Below are the code and all the weights of a small trained network. Each question names an input and a class and asks about switching units off, where a switched-off unit gives its printed mean instead of its output.

import numpy as np


def w(rows, s, z=0):
    codes = np.array(rows[::2]) - 128.0
    scale = np.full(codes.shape[1], s)
    scale[-1] = z or s
    return codes * scale


def norm(h):
    return h / np.sqrt((h * h).mean(-1, keepdims=True) + 1e-5)


def f(y):
    return y / 2 * (1 + np.tanh(0.7978845608 * (y + 0.044715 * y**3)))


def log_softmax(a):
    a = a - a.max(-1, keepdims=True)
    return a - np.log(np.exp(a).sum(-1, keepdims=True))


def net(x, mask):
    res = np.array(x, float).reshape(1, 2) / 4 @ E
    u = 0
    for l in range(2):
        y = f(norm(res) @ A[l][:, :-1].T + A[l][:, -1])
        res = res + np.where(mask[u : u + 14], y, B[l][:, -1]) @ B[l][:, :-1]
        u += 14
    return log_softmax(norm(res)[-1] @ U[:, :-1].T + U[:, -1])


A, B = {}, {}
E = w([
[125,148,253,111],'x0',
[183,117,124,59],'x1',
],0.013)
A[0] = w([
[87,251,65,87,121],'0.n1',
[112,172,135,234,11],'0.n2',
[116,127,144,242,3],'0.n3',
[3,57,75,55,78],'0.n4',
[127,133,132,187,64],'0.n5',
[69,137,165,90,98],'0.n6',
[40,125,163,70,110],'0.n7',
[226,149,114,58,36],'0.n8',
[219,93,129,71,45],'0.n9',
[211,157,180,192,89],'0.n10',
[166,158,79,162,81],'0.n11',
[50,140,132,186,10],'0.n12',
[96,122,177,110,62],'0.n13',
[176,13,167,219,7],'0.n14',
],0.0062,0.0035)
B[0] = w([
[145,114,151,116,157],'0.n1',
[82,134,113,6,163],'0.n2',
[83,135,113,13,150],'0.n3',
[162,148,171,116,133],'0.n4',
[120,156,130,80,84],'0.n5',
[159,200,86,130,158],'0.n6',
[160,199,85,131,176],'0.n7',
[3,149,120,93,245],'0.n8',
[13,171,123,100,228],'0.n9',
[155,206,88,127,145],'0.n10',
[158,136,168,113,131],'0.n11',
[89,140,116,21,153],'0.n12',
[156,200,92,130,125],'0.n13',
[116,253,129,50,1],'0.n14',
],0.019,0.00098)
A[1] = w([
[178,161,155,154,40],'1.n1',
[159,134,166,127,30],'1.n2',
[140,96,136,123,93],'1.n3',
[62,158,190,221,122],'1.n4',
[171,86,117,145,30],'1.n5',
[76,106,183,182,99],'1.n6',
[185,167,127,55,94],'1.n7',
[124,182,39,142,148],'1.n8',
[192,118,116,67,82],'1.n9',
[147,110,63,130,3],'1.n10',
[174,65,210,66,107],'1.n11',
[122,171,251,118,80],'1.n12',
[153,119,143,148,40],'1.n13',
[62,131,121,80,127],'1.n14',
],0.028,0.0028)
B[1] = w([
[92,80,116,174,183],'1.n1',
[86,141,106,147,154],'1.n2',
[120,93,124,126,137],'1.n3',
[182,7,140,83,217],'1.n4',
[85,101,114,180,165],'1.n5',
[176,62,134,96,167],'1.n6',
[142,7,124,114,158],'1.n7',
[181,91,153,90,162],'1.n8',
[175,87,134,79,137],'1.n9',
[73,189,128,152,174],'1.n10',
[203,42,141,69,155],'1.n11',
[64,253,111,172,250],'1.n12',
[107,148,139,100,140],'1.n13',
[146,225,122,84,232],'1.n14',
],0.034,0.015)
U = w([
[44,108,108,184,201],'0',
[124,247,121,53,165],'1',
[204,6,148,69,205],'2',
[205,144,177,183,13],'3',
[176,144,187,165,1],'4',
[194,143,182,173,13],'5',
],0.021,0.0074)

Each question gives the input, the list of numbers given to net, and the class t.
The units are the neurons (one row each of A and B). Each row of codes is followed by its name. A weight is (code - 128) times the scale printed after its matrix; where a second scale follows, it is the last column's (A, B and U).
mask holds one flag per neuron, layer by layer. A switched-off neuron (its flag False) gives its mean, the last column of its row in B, instead of its output. The means were averaged over made-up inputs and are rounded, as every weight is.
A unit's drop is (log p(t) with every unit on - log p(t) with that unit switched off) / (log p(t) with every unit on - log p(t) with every unit switched off).
unit that matters most: the unit with the biggest drop
k most important neurons: the k neurons with the biggest drops, biggest first
k most important neurons of layer l: the k neurons of layer l with the biggest drops, biggest first
drop of u: that unit's drop, to one decimal
input [-4,-1], class 0: unit that matters most -> 1.n4
input [-3,2], class 2: 3 most important neurons -> (1.n12 0.n7 0.n6)
input [0,3], class 2: 2 most important neurons -> (1.n12 1.n4)
input [-6,-7], class 1: 4 most important neurons -> (0.n2 0.n3 0.n12 1.n4)
input [-8,5], class 0: 3 most important neurons -> (1.n10 1.n14 1.n4)
input [-1,-3], class 2: 2 most important neurons of layer 1 -> (1.n12 1.n11)
input [1,-3], class 2: 2 most important neurons -> (1.n12 1.n7)
input [6,-5], class 0: 3 most important neurons -> (1.n12 1.n14 1.n4)
input [0,-3], class 2: 2 most important neurons -> (1.n12 1.n7)
input [1,-2], class 2: 2 most important neurons -> (1.n7 1.n12)
input [2,3], class 2: 2 most important neurons -> (1.n4 0.n2)
input [-6,-8], class 1: 3 most important neurons -> (0.n2 0.n3 0.n12)
input [8,6], class 0: 2 most important neurons -> (1.n12 1.n14)
input [4,-3], class 0: 2 most important neurons of layer 0 -> (0.n8 0.n9)
input [-6,5], class 0: unit that matters most -> 1.n14
input [7,3], class 0: drop of 1.n12 -> 0.9
input [-7,1], class 0: drop of 1.n14 -> 0.1
input [8,-3], class 0: drop of 1.n12 -> 1.5
